Every row comes from one small tree of marks. Brackets hold a mark, then the marks that hang from it, in the order of their numbers. Every link used is in the known rows. Which tree was each row made from?
Known rows:
(Z_123 (Z_615 Z_510) (Z_751 (Z_491 Z_120) Z_948)): [-2.60  0.19 -2.22 -1.26  1.67  3.91  3.64  1.49 -0.24  0.50 -2.54 -2.22
  0.90  0.64  1.99 -0.70 -3.60  0.99 -1.80  4.20 -1.67 -1.30 -0.53 -1.85
  0.94  1.61 -3.81  3.23 -1.92  4.10  2.08  0.61  5.05  1.37 -0.23  2.58
  0.26  1.62 -2.14 -0.18 -4.66]
(Z_751 (Z_491 Z_120) Z_780 (Z_948 (Z_44 Z_515))): [-1.06  1.32 -0.50  0.12  0.56  4.07  1.18  0.61 -0.28 -1.99  0.90 -3.34
  1.73  0.38 -1.29 -1.42 -1.96  1.55 -1.81  4.80 -0.89 -3.35  0.66 -1.40
  2.44 -0.08 -2.47  3.39 -0.01  3.24 -1.66 -1.75  3.95  2.21  0.06  3.11
  1.29 -0.03  0.48  1.91 -2.85]
(Z_515 Z_751 (Z_870 Z_491)): [-0.44 -2.16 -3.19 -0.61 -1.12  3.42  2.42 -0.26 -0.66  0.09  0.67  0.69
  0.26  4.60  0.39 -0.87 -1.04 -0.06 -0.92  1.23  1.97  0.08 -2.31 -2.48
  0.17  2.17 -2.45  2.23  0.31 -0.67 -3.30  0.26  1.73  1.25 -2.36  2.01
 -1.20  3.81  1.63  1.63 -3.55]
(Z_780 (Z_491 Z_120) (Z_751 Z_948)): [-1.98  0.13 -3.31 -1.11  0.72  4.88  1.64  1.50  0.97 -0.26  0.48 -0.43
  0.21  1.13  2.27 -1.58 -2.03  0.12 -0.89  2.27 -0.48 -1.54 -0.08 -0.48
  0.68  1.11 -2.01  0.64  0.59  3.70 -1.41  1.44  2.19  2.48  0.60  3.54
 -0.30  2.05 -0.23  0.61 -1.65]
(Z_948 Z_44 (Z_515 (Z_751 Z_491))): [-1.66  0.75 -1.67  0.07 -1.06  4.47  1.72  0.76 -0.40 -0.05 -1.66 -2.38
  1.88  2.38 -0.19 -2.08 -0.19  2.76  1.58  2.36  1.77 -1.80 -2.27 -1.84
  0.55 -1.24 -2.84  1.81  0.44  0.03 -1.00 -1.00  3.51  0.23 -1.96  3.75
  0.11  1.84  1.28  2.71 -3.83]
(Z_870 Z_44 (Z_491 Z_120)): [-0.05 -1.07 -1.28  0.43  0.72  5.12  1.51 -1.14  1.55 -0.15 -0.42 -0.62
  0.24  3.95  1.01 -0.06 -0.38 -0.02 -0.04  3.90 -0.10 -1.59 -1.44 -3.43
  2.55  1.04 -0.91  2.77 -2.24 -1.54 -2.68 -3.29  1.45  3.12 -2.71  2.28
  0.35  1.81 -0.61  1.87 -1.86]
(Z_120 (Z_751 (Z_780 Z_491) (Z_948 (Z_44 (Z_515 Z_123))))): [-0.98  2.47 -1.35  0.71 -0.29  5.73  1.32  1.35  0.12 -1.40 -1.36 -1.29
  0.37  2.80 -0.27 -2.71 -2.12  1.43 -0.69  0.77  1.80 -1.94 -0.76  0.46
  1.72 -1.48 -2.89  1.67  0.03  1.51 -2.30 -0.23  4.02  1.48 -0.77  1.61
  0.75  1.64  1.55  1.90 -2.77]
(Z_515 (Z_123 (Z_615 Z_510)) (Z_751 Z_491 Z_948)): [-1.72  1.79 -2.74 -1.34 -0.26  4.16  4.10  2.58 -0.91 -0.24 -4.23 -1.04
  1.18  0.31  1.03 -1.75 -5.27  2.09 -1.78  1.68  2.54 -0.35 -2.00 -0.09
  0.98 -0.02 -3.94  4.01 -0.88  2.98  0.27  0.93  4.65  0.67 -2.13  0.98
 -0.36  2.02  2.45  0.21 -4.76]
(Z_870 (Z_44 (Z_510 Z_615)) (Z_515 Z_123) (Z_948 Z_751)): [ 0.38  1.09 -1.68 -0.64 -0.78  7.47  3.62 -1.00  0.27 -1.52 -5.96 -2.91
 -1.52  3.54  3.04 -1.67 -0.01 -0.48  0.05 -0.73  0.87 -0.55 -0.14 -3.36
  2.58 -0.03  0.03  2.53 -0.58 -3.52 -1.27 -1.66  2.59  0.26 -5.39  0.76
 -1.41  3.99  0.19  4.46 -1.71]
(Z_120 (Z_751 (Z_948 (Z_515 Z_123)))): [-1.49  0.56 -1.07  0.80 -1.65  4.81  1.55  1.36 -0.13 -2.03 -2.06 -1.37
 -0.50  1.42  0.81 -2.04 -0.75  1.14  0.33  1.23  2.66 -1.55 -0.89  0.66
  0.22 -1.54 -2.92  0.63 -0.38  0.73 -0.74  0.62  3.39  1.37 -1.17  1.55
 -0.27  1.45  0.65  0.79 -2.72]
(Z_615 Z_510 (Z_751 Z_780)): [ 0.58  0.64 -1.62 -0.54  1.16  2.37  1.25  1.17 -1.31 -0.06 -1.24 -0.74
  1.32  0.60  2.39  0.37 -2.23  1.01  0.65  0.83 -1.72 -0.96  2.35 -2.58
 -0.96 -1.13 -2.87  2.46  0.07  1.71 -0.22 -0.61  3.59 -0.86 -2.49  1.68
 -1.01  1.84 -1.19 -0.52 -2.38]
(Z_751 (Z_491 Z_120) Z_780 Z_948): [-0.46 -0.03 -0.75  0.35  0.82  2.64  0.58  1.02 -0.37 -1.95  0.97 -1.96
  1.50 -0.50  0.04 -0.60 -3.05  1.35 -2.64  4.91 -1.21 -3.35  1.50 -0.06
  0.82  1.01 -2.69  3.73 -0.26  4.85 -0.36 -1.55  3.55  3.12  0.63  2.42
  0.92 -1.10  0.03  0.59 -3.05]
(Z_44 (Z_510 Z_948) (Z_515 Z_123 Z_751)): [-1.65  3.19 -2.10 -1.71 -0.56  3.05  2.96  0.21 -0.17 -1.75 -3.46 -1.23
 -3.03  1.62  0.68 -0.47 -0.85 -0.58 -0.76  0.33  2.81 -0.71 -2.09 -2.81
  0.15  0.00 -1.20  0.52  1.24 -1.64 -3.49  1.60  2.82 -0.29 -2.60 -0.20
 -1.36  4.79 -0.21  3.47 -1.38]
(Z_44 (Z_510 (Z_948 Z_751))): [-1.06  1.88 -1.84 -0.81  0.84  2.92  1.53 -0.53 -0.47 -0.14 -3.67 -1.58
 -1.73  0.67  3.26  0.73  0.26 -1.99 -0.24  0.48 -0.67 -1.34 -0.74 -2.17
 -1.19 -0.40 -1.18  0.87  1.38 -0.58  0.29  0.89  2.30  0.64 -1.16  0.82
 -1.18  2.15 -1.74  2.67 -1.06]
(Z_510 Z_44 Z_615 (Z_948 (Z_515 (Z_123 Z_751)))): [ 0.28  2.71 -0.52 -0.20  0.77  5.91  4.36 -0.98  1.93 -1.37 -6.49 -3.84
 -1.98  2.51  1.25 -1.89  0.58  1.83 -1.12  0.93  1.51 -2.63 -1.01 -3.43
 -1.35 -1.65 -2.81  1.93 -0.59 -1.79  0.16  2.93  4.39  1.78 -2.04 -0.33
  0.10  3.69 -3.41  1.67 -3.67]
(Z_870 Z_44 Z_123 Z_491 Z_515 (Z_948 (Z_751 Z_780))): [ 2.83 -1.83 -1.54  1.85 -0.24  8.41  2.06 -0.90 -1.40 -1.10 -2.02 -3.16
  0.67  5.90  1.53 -3.44 -0.61  1.42 -0.84  0.59  0.12 -0.74  2.34 -2.96
  4.44  0.61  0.37  5.15 -1.34 -4.37 -2.55 -4.75  3.31  0.34 -7.83  2.09
 -0.48  2.64 -0.43  4.78 -3.42]
(Z_123 Z_615 (Z_870 Z_491 Z_948)): [-0.94 -0.92 -0.61 -0.66  0.02  4.65  3.19 -0.83 -0.58  2.24 -3.11 -1.28
 -0.50  6.62  1.14 -2.92 -1.33 -1.24 -2.20  1.65 -1.70  0.22 -0.12 -2.52
  1.32  2.69 -3.08  2.43 -1.24 -1.81 -1.61 -0.95  2.05  1.20 -2.05  2.11
 -1.42  2.95 -2.63  0.56 -2.61]
(Z_780 (Z_491 Z_120) (Z_751 (Z_948 Z_515))): [-2.40  0.74 -3.06 -0.96 -0.11  5.33  1.63  0.94  0.67 -0.57  0.05 -1.73
  0.65  1.15  1.74 -2.72 -1.53  0.87  0.11  3.13 -0.28 -2.18  0.42 -0.63
  1.02  0.77 -2.34  0.60  0.92  2.73 -2.18  1.30  3.01  1.88 -0.14  4.40
 -0.41  2.95 -0.55  1.17 -2.01]
(Z_948 (Z_515 (Z_123 Z_615 (Z_870 Z_44))) (Z_751 Z_491)): [-0.43  2.23 -0.49 -0.39 -1.29  7.37  4.46  0.44 -0.98  0.54 -4.71 -2.47
 -0.27  3.96  0.17 -3.05 -0.45  0.75 -0.41  1.45  0.46 -1.60 -1.24  0.27
  1.29 -0.76 -2.95  4.31 -0.73 -1.60 -1.08 -0.83  4.15  0.07 -2.75  3.59
 -0.78  2.80 -0.16  2.31 -3.80]
(Z_123 Z_615 Z_751 (Z_870 (Z_948 Z_44))): [-2.01 -0.49 -0.47 -1.35 -0.23  5.19  3.88  0.17 -1.16  3.25 -4.24 -2.90
 -0.87  7.00  1.88 -3.65  0.23 -1.01 -1.81 -0.25 -1.36  0.88 -1.33 -2.77
  0.27  1.62 -3.04  1.24 -0.60  0.30  0.79  1.10  3.10  0.05 -0.89  2.79
 -1.57  2.61 -2.95  0.90 -3.27]
(Z_120 (Z_751 (Z_780 Z_491) (Z_948 Z_44))): [-0.83  0.95 -1.45  1.32  0.05  4.77  0.11  0.92  0.19 -0.26 -0.86 -1.29
  1.51  2.49  0.90 -2.18 -2.07  1.21 -0.63  1.16  0.42 -2.05 -0.17  0.18
  0.68 -0.94 -3.02  1.62  0.19  2.69 -0.27 -0.55  3.48  2.20  0.02  1.94
  0.96  0.09  0.87  1.01 -3.06]
(Z_780 (Z_491 (Z_120 Z_751))): [-1.89 -0.40 -1.69  0.28  0.84  3.81  0.98  0.48  2.52 -0.59  0.07  0.94
 -0.24  3.07  1.48 -0.15 -0.76  0.19  0.91  3.32 -0.02 -2.31 -1.21 -1.40
  0.14  0.57 -2.56 -0.04 -0.35  0.78 -1.81 -0.59  1.95  3.10  0.50  2.59
 -0.27  2.42 -1.24  0.59 -2.57]
(Z_491 (Z_120 (Z_751 (Z_948 Z_515)))): [-2.26 -1.01 -0.80  0.81 -1.41  3.72  0.77  0.24  1.29 -2.21 -0.14 -1.78
 -0.23  1.31  1.11 -1.11 -0.21  0.52  0.66  4.19  0.92 -2.62  0.07 -1.56
  0.57 -0.18 -2.73  0.23  0.18  1.21 -0.83  0.07  2.94  2.64 -0.27  2.93
 -0.39  1.75 -1.27  0.31 -3.17]
(Z_120 (Z_751 Z_780 (Z_948 Z_515))): [-0.35 -0.14 -0.42  1.72 -1.56  3.59 -0.38  0.78 -0.56 -2.13 -0.51 -2.03
  0.15  1.52  0.50 -2.47 -1.22  1.43 -0.64  2.35  0.78 -2.17  2.12  0.00
 -0.23 -0.85 -2.96  1.46  0.78  1.88 -0.55 -0.60  3.62  1.30 -0.82  1.92
  0.43  0.48 -0.57  0.87 -3.28]
(Z_515 Z_751 (Z_870 Z_44 Z_123)): [ 1.28 -2.07 -2.10 -0.15 -2.07  5.66  3.36 -0.45 -1.55  0.16  0.31 -1.64
  0.37  4.28  0.17 -2.23 -0.21 -0.03 -1.43  0.09  3.16  1.11 -1.34 -2.78
  0.83  0.21 -0.30  2.85  0.05 -1.72 -3.01  0.25  1.37  1.00 -3.94  0.50
 -1.43  2.92  2.46  1.68 -2.84]
(Z_751 (Z_491 Z_120) Z_780 (Z_948 Z_515)): [-0.94  0.64 -0.49  0.50 -0.13  3.11  0.55  0.41 -0.68 -2.31  0.48 -3.42
  1.99 -0.45 -0.53 -1.82 -2.48  2.17 -1.53  5.86 -0.99 -4.04  2.04 -0.26
  1.19  0.64 -3.04  3.69  0.09  3.77 -1.21 -1.67  4.44  2.44 -0.21  3.39
  0.79 -0.13 -0.32  1.18 -3.46]
(Z_120 (Z_751 Z_491 Z_780 (Z_948 (Z_44 Z_510 Z_515)))): [-1.31  1.77 -1.34  0.86  0.07  4.17  0.85  0.42 -0.52 -1.77 -0.42 -2.40
  0.50  1.06 -0.23 -0.47 -1.91  1.16 -1.24  2.37 -0.20 -2.80 -0.22 -0.38
  1.60 -0.73 -2.56  1.95 -0.30  2.05 -0.32 -1.53  4.31  1.05 -0.52  1.80
  1.49 -0.14  0.37  2.41 -3.06]
(Z_491 (Z_120 (Z_751 Z_780 (Z_948 Z_515)))): [-1.40 -0.63 -0.30  1.15 -1.25  3.08 -0.24  0.14  0.79 -2.49  0.02 -2.13
  0.11  1.47  0.86 -1.64 -1.07  1.06 -0.21  4.60  0.49 -3.10  1.71 -1.20
  0.47 -0.09 -3.03  1.28  0.92  2.28 -1.06 -0.62  3.72  2.62 -0.33  2.86
 -0.14  1.22 -1.16  0.51 -3.81]
(Z_44 (Z_510 (Z_948 (Z_751 Z_491)))): [-1.16  1.94 -2.16 -0.59  1.29  3.22  2.00 -0.27 -0.39 -0.54 -3.32 -1.61
 -1.05  0.04  2.60  1.37 -0.37 -1.13 -0.73  1.28 -1.10 -2.31 -1.28 -1.42
 -0.95 -0.02 -1.57  1.67  0.51  0.14  0.71  0.25  2.98  0.95 -0.88  1.26
 -0.45  1.28 -1.57  2.91 -1.83]
(Z_44 (Z_515 (Z_123 Z_615) Z_751 (Z_870 (Z_491 Z_120)))): [-1.84  0.00 -2.25 -2.00 -0.97  4.82  4.36  0.06  0.35 -0.93 -1.22  0.23
 -1.36  5.61 -0.91 -2.20 -1.92  0.03 -1.63  2.81  3.22  0.49 -2.47 -3.27
  2.36  2.28 -3.06  2.63  0.52 -2.09 -5.62  0.66  3.14  0.92 -2.60  2.11
 -1.56  6.83  1.04  2.23 -4.38]
(Z_510 Z_44 (Z_615 (Z_751 Z_491)) Z_948): [ 0.99  0.97 -1.12  0.37  1.74  5.76  4.28 -0.53  2.40 -1.58 -3.71 -2.39
 -0.20  0.73  1.15  0.84 -0.89  1.72 -2.34  1.01 -0.93 -3.04  0.02 -4.28
 -1.71 -0.87 -2.96  2.78 -1.08 -0.71  1.43  1.73  3.75  1.97 -1.10  0.16
  0.93  1.79 -4.28  0.09 -3.74]
(Z_510 Z_615 (Z_948 Z_44 Z_515)): [-0.52  1.93 -0.30  0.50 -0.13  5.49  1.95 -1.34  1.07 -0.55 -5.02 -3.98
  0.36  1.56  0.94 -2.15  1.10  0.69  0.19  2.20  0.46 -2.07 -0.53 -3.85
 -0.74 -1.73 -3.04  1.18  0.87 -2.25  0.14  1.57  3.42  1.48 -1.12  1.44
  0.16  2.99 -2.30  2.34 -2.50]
(Z_491 (Z_120 (Z_751 Z_780 (Z_948 (Z_44 Z_510) Z_515)))): [-2.59  1.31 -0.81  0.31 -0.61  3.19 -0.01 -1.01  0.39 -1.15 -1.52 -3.51
  0.77  1.58  1.66 -1.10 -0.92  0.59  0.76  4.23  0.20 -3.16  0.09 -1.93
  1.53 -0.64 -2.82  1.09  0.98  1.78 -0.55 -0.70  4.42  2.23 -0.77  2.89
 -0.22  1.41 -0.30  1.58 -3.45]
(Z_948 Z_44 (Z_515 (Z_870 Z_491))): [-1.32  0.50 -1.63 -0.42 -0.07  5.22  2.21 -1.59 -1.10  1.10 -1.41 -2.58
  2.07  4.61 -0.26 -2.29  1.27  0.56  1.57  2.12  0.61 -0.94 -2.54 -2.56
  1.61 -0.30 -2.82  1.80 -0.29 -2.55 -3.18 -0.81  2.77  1.00 -2.47  3.03
 -0.60  3.31  1.59  2.46 -2.43]

Which tree is each row?
[-0.70 -0.29 -1.45  0.03 -1.43  2.99  1.37  1.38 -0.13 -3.16  2.10 -1.53
 -0.16  0.70 -1.28 -1.50 -2.75  1.58 -2.34  4.31  0.77 -2.49  1.43 -1.90
  1.26  1.28 -2.10  2.97  1.05  2.82 -2.92 -0.87  3.30  1.13 -0.88  2.87
  0.42  1.91 -0.24  2.00 -3.55] -> (Z_44 (Z_515 (Z_751 (Z_491 Z_120) Z_780 Z_948)))
[ 0.48 -0.49 -1.32  0.42 -1.44  5.29  2.38  0.81  0.43 -1.79  0.59 -0.82
 -0.81  2.75 -1.31 -1.20 -0.39  1.12 -0.94  1.88  1.40 -0.83 -0.61 -2.88
  1.23  0.11 -0.34  2.25 -0.86 -1.03 -3.28 -2.29  1.32  0.39 -2.67  1.70
  0.80  1.94  0.24  2.78 -2.00] -> (Z_870 (Z_44 (Z_515 (Z_751 Z_491))))
[-0.20 -0.05 -1.51 -0.10 -1.26  5.60  2.61  0.59 -0.49 -1.27 -1.37 -2.35
  0.73  0.03  1.76 -1.48 -1.55  0.71 -0.93  1.42 -0.05 -0.98  1.82 -2.57
 -0.41 -0.57 -2.96  2.17  0.22  0.29  0.40  1.60  3.57 -0.05 -1.12  2.63
 -0.31  3.00 -2.58  0.53 -2.13] -> (Z_510 (Z_615 (Z_751 (Z_948 Z_515))))
[ 0.49  0.07 -2.15 -0.28 -0.38  6.84  4.69 -1.80  0.42 -0.76 -1.59 -3.37
  1.27  2.51  0.86 -1.35 -1.31  1.23 -1.53  1.31 -0.21 -1.85  0.45 -4.17
  0.79 -0.01 -3.08  3.59 -1.10 -1.63 -1.12  1.68  3.88  1.28 -2.76  1.61
 -0.06  3.95 -1.96  0.11 -3.51] -> (Z_510 Z_44 (Z_615 (Z_751 (Z_948 (Z_515 (Z_870 Z_491))))))
[ 1.44 -1.88 -1.70  0.94 -0.10  7.21  2.89 -1.40 -1.04  0.30 -1.75 -2.77
  0.90  5.19  1.61 -2.27 -1.02  0.19 -1.38  1.29  0.77  0.01 -0.53 -3.01
  3.38  0.24  0.30  3.40 -3.06 -3.46 -2.48 -3.33  1.95  1.78 -5.64  0.79
 -0.50  1.27 -0.17  2.83 -1.82] -> (Z_870 Z_44 Z_123 Z_491 Z_948)
[ 0.01  2.32 -1.33 -0.15  0.46  5.47  1.11  0.70 -0.56 -0.03 -0.91 -1.45
  0.33  3.33  0.55 -2.39 -0.15  0.34  0.55  0.84 -0.66 -1.58  0.58 -1.52
  1.05 -1.74 -1.70  2.38  1.93 -0.30 -2.47 -1.34  2.92 -0.26 -1.28  3.54
 -0.02  2.81  0.10  3.75 -2.02] -> (Z_948 (Z_44 Z_515) (Z_751 (Z_780 Z_491)))
[-2.59  0.90 -2.91 -1.22 -0.65  2.70  2.37 -2.81  0.20 -0.48 -2.35 -2.69
 -0.24  2.85  1.39 -0.28 -0.39 -0.81  0.04  3.74  0.86 -2.30 -2.23 -4.32
  0.73  2.39 -2.41  1.36  1.03 -1.86 -3.42  1.04  3.65  1.73 -2.76  2.00
 -1.72  5.22 -0.89  2.85 -3.32] -> (Z_44 (Z_510 (Z_948 (Z_515 Z_751 (Z_870 (Z_491 Z_120))))))
[ 1.08  0.33 -0.78 -0.26 -0.47  4.71  3.29 -0.37  2.26 -1.84 -1.26 -1.34
 -2.21  2.85 -0.11 -1.25 -0.24  1.27 -1.15  1.55  1.26 -1.10  0.78 -4.95
 -0.37 -1.08 -1.44  1.64  0.54 -2.15 -1.89  0.76  1.41  0.89 -1.97  0.15
  0.19  4.02 -2.25  1.46 -2.68] -> (Z_510 (Z_44 (Z_515 Z_751)) Z_615)
[-0.62  1.07 -0.92  1.49 -0.93  4.43  1.02  1.57 -0.62 -2.82 -1.48 -1.80
  0.74  0.82 -0.32 -1.86 -2.54  2.79 -1.20  2.64  1.64 -3.27  0.25  1.96
  0.43 -0.95 -3.73  2.80 -0.59  2.79 -0.45 -0.95  5.10  1.70 -0.90  2.02
  0.99 -0.22  0.98  1.31 -4.39] -> (Z_120 (Z_751 Z_491 Z_780 (Z_948 (Z_515 Z_123))))
[ 0.82  0.18 -1.02 -0.53 -1.22  3.64  2.82 -0.39 -0.31 -1.83  0.92 -2.52
 -0.79  3.05 -1.57 -2.57 -0.80  0.88 -2.50  0.97  1.31 -1.09  1.26 -3.35
  0.34  0.05 -1.35  2.54  1.30  0.48 -3.92  0.83  1.84  1.09 -2.09  0.00
 -0.26  2.73  0.90  0.77 -2.82] -> (Z_510 (Z_44 (Z_515 (Z_751 Z_780 Z_948) Z_870)))
[-0.33  0.21 -1.51  0.15 -1.39  3.18  0.40  1.41 -1.37 -0.23 -0.73 -2.07
  1.36  1.67  0.85 -2.65 -2.40  1.42 -1.41  0.89  1.83 -0.69  0.19 -1.35
  0.29 -0.55 -2.32  2.75  1.80  3.28 -0.35  0.07  3.01  0.88 -1.28  1.99
  0.00  0.56  1.94  1.49 -3.23] -> (Z_515 (Z_751 Z_780 (Z_948 Z_44)))
[-1.31  2.68 -1.04  0.35  0.14  5.04  0.92 -1.05  0.66 -0.39 -3.83 -3.88
  1.26  2.42  1.53 -2.61  0.33  0.76  1.01  3.09 -0.42 -3.82 -0.02 -2.50
  0.27 -1.22 -2.92  2.30  2.42 -0.14 -1.45  0.23  4.70  1.73 -1.39  3.93
 -0.55  3.06 -1.41  3.22 -3.89] -> (Z_510 (Z_948 Z_44 Z_515 (Z_751 (Z_780 (Z_491 Z_120)))))
[ 0.24 -2.79 -0.86  2.17 -0.43  6.18  0.64 -1.48  2.31 -2.52 -1.28 -1.75
  0.01  6.47  0.71 -1.88 -0.27  1.57 -0.01  3.44 -0.07 -2.46  1.03 -4.35
  4.00  2.44 -1.13  2.43 -1.91 -2.59 -3.38 -5.06  2.85  2.88 -5.25  2.39
  0.27  2.55 -1.33  2.93 -4.26] -> (Z_870 Z_44 (Z_491 (Z_120 (Z_751 Z_780))) Z_515 Z_948)
[-1.97  0.57 -2.40 -0.90  1.13  4.13  1.86 -1.72 -0.66  1.45 -3.32 -2.37
  1.06  4.38  2.78 -0.59 -0.82 -0.72  0.43  1.32 -0.67 -0.73 -2.60 -3.33
  2.40  0.57 -1.47  1.26 -1.35 -1.55 -1.34 -2.25  2.39  1.26 -3.04  1.85
 -0.81  1.72  0.23  3.19 -1.42] -> (Z_870 Z_491 (Z_948 (Z_44 Z_510)))
[-2.24  2.81 -2.08 -1.55  0.37  3.19  1.20 -0.68  0.38  0.21 -0.63 -1.86
  0.20  3.22  0.62 -1.19 -1.40  0.27  0.76  2.94  0.27 -1.75 -1.05 -3.74
  2.14  0.27 -1.55  1.30  1.70  0.06 -3.75 -1.03  3.08  0.50 -1.58  2.80
 -0.57  4.20  0.35  3.61 -2.11] -> (Z_948 (Z_44 Z_510 (Z_515 (Z_751 (Z_780 (Z_491 Z_120))))))
[-2.14  0.42 -1.32 -0.18  0.86  4.37  1.99  0.77  0.23 -0.58 -0.25 -2.62
  2.26 -0.06  0.35 -0.33 -1.41  0.99 -0.68  3.99 -0.36 -2.75 -2.03 -1.04
  1.80 -0.19 -2.59  2.44 -1.11  3.25  0.43 -0.79  3.10  3.14  0.54  3.04
  0.79 -0.69  1.04  0.86 -2.52] -> (Z_751 (Z_491 Z_120) (Z_948 Z_44))
[ 0.03 -1.59 -2.36  0.56  0.29  4.38  1.14  1.19  0.48 -0.88 -0.07  1.02
 -0.40  4.27  0.22 -1.32 -0.67  2.10  0.80  1.28  1.36 -0.39 -0.45 -2.83
  1.79  2.02 -1.91  2.22 -0.35 -2.40 -2.62 -2.35  1.93  0.28 -4.16  2.39
 -0.01  4.12 -0.19  2.94 -2.96] -> (Z_870 Z_491 (Z_515 Z_751))
[-0.36  3.38 -1.49 -0.84  1.17  4.63  4.35 -0.36  0.59 -0.73 -5.74 -3.45
  0.49  0.70  1.90 -0.33 -0.49  2.07  1.74  0.05  0.31 -2.53 -0.52 -3.96
 -0.71 -2.89 -3.02  1.85 -1.02 -1.56 -0.88  1.80  4.69 -0.04 -4.28  0.09
 -1.28  3.57 -1.80 -0.59 -3.00] -> (Z_615 (Z_510 Z_44 (Z_948 (Z_515 Z_123))) Z_751)
[ 0.43  0.07 -2.15 -0.24 -1.56  4.48  2.05 -0.43 -2.19  0.01  0.34 -2.28
  1.61  3.96 -0.40 -4.03 -1.45  1.62 -0.54  1.90  2.00 -0.80  0.87 -1.32
  0.41  0.48 -2.28  3.06  1.76 -0.72 -4.29  0.40  3.59  0.21 -3.20  2.21
 -1.51  4.31  1.45  2.28 -3.81] -> (Z_948 (Z_515 (Z_751 (Z_780 Z_491)) (Z_870 Z_123)))
[-1.27  1.56 -1.24  1.48 -0.78  5.22  0.09  0.37 -0.11 -0.55 -1.32 -2.62
  1.96  2.56  0.38 -3.30 -1.57  1.95  0.38  2.03  0.61 -2.69  0.33  0.00
  1.01 -1.26 -3.34  1.58  0.48  1.71 -1.01 -0.67  4.29  1.60 -0.73  2.81
  0.83  0.98  0.55  1.57 -3.40] -> (Z_120 (Z_751 (Z_780 Z_491) (Z_948 Z_44 Z_515)))
[ 0.26  1.42 -0.84 -0.31  0.62  7.13  3.37  0.06  0.34 -0.18 -2.82 -0.45
 -1.21  5.20 -0.66 -2.27 -1.31  0.40 -1.35  1.67  1.51  0.54 -1.47 -2.55
  3.41  0.20 -1.21  3.44 -2.37 -3.74 -4.26 -2.81  2.18  0.72 -3.81  0.84
  0.68  3.72  0.04  2.97 -1.60] -> (Z_870 (Z_44 (Z_515 (Z_123 Z_615))) Z_491)
